Below are the code and all the weights of a small trained network. Each question names an input and a target symbol and asks about switching units off, where a switched-off unit gives its printed mean instead of its output.

import numpy as np


def w(rows, s, z=0):
    codes = np.array(rows[::2]) - 128.0
    scale = np.full(codes.shape[1], s)
    scale[-1] = z or s
    return codes * scale


def f(y):
    return y / 2 * (1 + np.tanh(0.7978845608 * (y + 0.044715 * y**3)))


def softmax(a):
    e = np.exp(a - a.max(-1, keepdims=True))
    return e / e.sum(-1, keepdims=True)


def log_softmax(a):
    a = a - a.max(-1, keepdims=True)
    return a - np.log(np.exp(a).sum(-1, keepdims=True))


def net(x, mask):
    ids = ['Δβεηλμτ'.index(c) for c in x.split()]
    T = len(ids)
    res = E[ids] + P[:T]
    r = res
    for j in range(2):
        rows = slice(4 * j, 4 * j + 4)
        q, k, v = (r @ M[0][rows].T for M in (Q, K, V))
        z = softmax(np.where(np.tri(T) > 0, q @ k.T / 4**0.5, -1e9)) @ v
        o = O[0][rows]
        res = res + np.where(mask[j], z, o[:, -1]) @ o[:, :-1]
    y = f(res @ A[0][:, :-1].T + A[0][:, -1])
    res = res + np.where(mask[2:10], y, B[0][:, -1]) @ B[0][:, :-1]
    return log_softmax(res[-1] @ U[:, :-1].T + U[:, -1])


Q, K, V, O, A, B = {}, {}, {}, {}, {}, {}
E = w([
[62,90,161,185,105,119,119,126],'Δ',
[122,71,152,127,165,200,116,129],'β',
[6,170,77,105,173,129,33,151],'ε',
[163,104,110,158,117,96,7,115],'η',
[190,141,136,65,140,140,98,181],'λ',
[127,169,132,140,103,84,99,212],'μ',
[121,76,204,82,86,93,120,86],'τ',
],0.016)
P = w([
[162,187,249,150,165,123,117,92],'0',
[167,203,172,134,82,180,93,86],'1',
[133,108,192,140,193,92,116,147],'2',
[127,137,117,92,60,185,76,126],'3',
[96,56,127,113,197,83,126,178],'4',
[94,88,59,77,47,171,95,148],'5',
[99,24,81,75,160,81,114,195],'6',
],0.011)
Q[0] = w([
[85,50,124,68,144,91,57,222],'H1',
[212,137,140,196,153,87,194,120],'H1',
[167,109,136,141,69,158,158,112],'H1',
[118,183,104,117,6,212,104,113],'H1',
[156,100,122,127,129,117,137,96],'H2',
[125,75,146,107,100,123,71,192],'H2',
[168,176,100,133,118,120,194,91],'H2',
[139,119,116,153,152,96,137,127],'H2',
],0.013)
K[0] = w([
[117,54,34,101,74,123,179,137],'H1',
[156,184,199,165,107,175,129,80],'H1',
[185,129,173,197,152,119,154,138],'H1',
[103,63,193,125,252,44,120,157],'H1',
[171,124,175,124,108,157,144,107],'H2',
[128,69,71,114,98,114,159,178],'H2',
[155,177,182,156,145,122,118,99],'H2',
[128,150,134,122,111,124,120,108],'H2',
],0.012)
V[0] = w([
[84,202,84,243,68,26,89,197],'H1',
[3,201,166,135,157,220,230,188],'H1',
[186,166,213,28,48,36,183,161],'H1',
[198,191,33,18,175,160,108,254],'H1',
[102,91,148,190,141,182,164,222],'H2',
[106,92,138,205,127,221,122,110],'H2',
[86,183,141,105,53,41,159,182],'H2',
[102,132,68,192,37,93,82,164],'H2',
],0.0067)
O[0] = w([
[141,204,124,96,184,112,166,2,161],'H1',
[187,19,116,161,182,217,84,77,111],'H1',
[28,105,96,106,172,191,129,178,86],'H1',
[96,232,188,198,86,236,101,109,252],'H1',
[203,138,144,112,143,66,59,88,139],'H2',
[155,150,95,88,112,79,115,141,98],'H2',
[139,71,121,130,173,194,115,90,128],'H2',
[152,121,172,86,193,139,185,115,142],'H2',
],0.0091,0.0035)
A[0] = w([
[254,133,182,191,124,155,177,78,25],'N1',
[99,153,207,97,71,181,108,180,26],'N2',
[91,61,185,83,59,127,150,82,4],'N3',
[65,222,95,110,198,159,137,70,106],'N4',
[195,92,169,104,157,106,132,99,133],'N5',
[184,85,104,82,161,66,152,85,129],'N6',
[183,186,168,207,135,117,45,50,192],'N7',
[203,116,90,74,148,105,169,126,100],'N8',
],0.0069,0.0027)
B[0] = w([
[65,75,127,83,3,167,227,242,158],'N1',
[113,150,51,206,169,77,114,101,227],'N2',
[153,166,60,173,169,153,57,161,133],'N3',
[221,31,117,80,158,70,9,86,206],'N4',
[139,170,94,166,74,178,177,106,173],'N5',
[119,208,24,222,156,190,209,153,172],'N6',
[70,89,152,52,147,199,244,166,255],'N7',
[118,146,88,212,151,100,177,127,153],'N8',
],0.0053,0.0083)
U = w([
[253,79,192,189,93,106,69,135,151],'Δ',
[177,129,76,185,176,126,160,103,147],'β',
[145,130,165,86,214,156,73,63,200],'ε',
[87,183,128,204,145,179,92,146,100],'η',
[132,205,157,93,102,61,144,111,110],'λ',
[75,79,98,77,159,126,133,172,2],'μ',
[152,114,189,132,105,177,202,129,138],'τ',
],0.0056,0.0028)

Each question gives the input, a string of symbols that net reads in full, and the target symbol t.
The units are the heads (4 rows each of Q, K, V and O) and the neurons (one row each of A and B). Each row of codes is followed by its name. A weight is (code - 128) times the scale printed after its matrix; where a second scale follows, it is the last column's (O, A, B and U).
mask holds one flag per unit, heads first, then neurons. A switched-off unit (its flag False) gives its mean, the last column of its rows in O or B, instead of its output. The means were averaged over made-up inputs and are rounded, as every weight is.
A unit's drop is (log p(t) with every unit on - log p(t) with that unit switched off) / (log p(t) with every unit on - log p(t) with every unit switched off).
The circuit of an input: a set's keep is (log p(t) with only the set's units on - log p(t) with every unit switched off) / (log p(t) with every unit on - log p(t) with every unit switched off). Starting from all 10 units, units are removed one at a time, each time the one whose removal leaves the highest keep (on an exact tie, the one counted first), for as long as the keep stays at least 0.8.
units of the circuit, in order: the units of the circuit, biggest drop first
k most important neurons: the k neurons with the biggest drops, biggest first
which heads matter: for each layer, one digit per head in row order, 1 if its drop is at least 0.15 and else 0, layers parted by /
drop of u: that unit's drop, to one decimal
input β Δ η, target β: units of the circuit, in order => (H1; N6)
input λ ε λ τ λ λ λ, target η: units of the circuit, in order => (H1)
input λ Δ λ, target β: units of the circuit, in order => (H1; N6)
input μ τ μ β λ τ, target η: which heads matter => 10
input μ μ λ, target ε: units of the circuit, in order => (H1; N4)
input η η ε ε μ, target τ: units of the circuit, in order => (H1; N1; N7; H2)
input λ β μ τ μ η β, target λ: which heads matter => 10
input λ τ ε β Δ η, target β: 2 most important neurons => (N6; N8)
input λ Δ λ λ, target η: which heads matter => 10
input η μ Δ, target ε: units of the circuit, in order => (H1; N4; H2)
input Δ Δ λ Δ Δ τ, target β: units of the circuit, in order => (H1; N6; N8)
input ε Δ η η μ λ, target ε: units of the circuit, in order => (H1; N4; H2)
input Δ ε Δ, target τ: units of the circuit, in order => (H1; N1; N7)
input τ μ η Δ μ, target β: 2 most important neurons => (N6; N8)
input τ λ β Δ τ η, target μ: units of the circuit, in order => (H1)
input Δ μ β λ β β λ, target Δ: drop of N7 => 0.1
input η η η β, target λ: drop of H1 => 0.6
input μ ε η τ, target λ: drop of H2 => 0.0
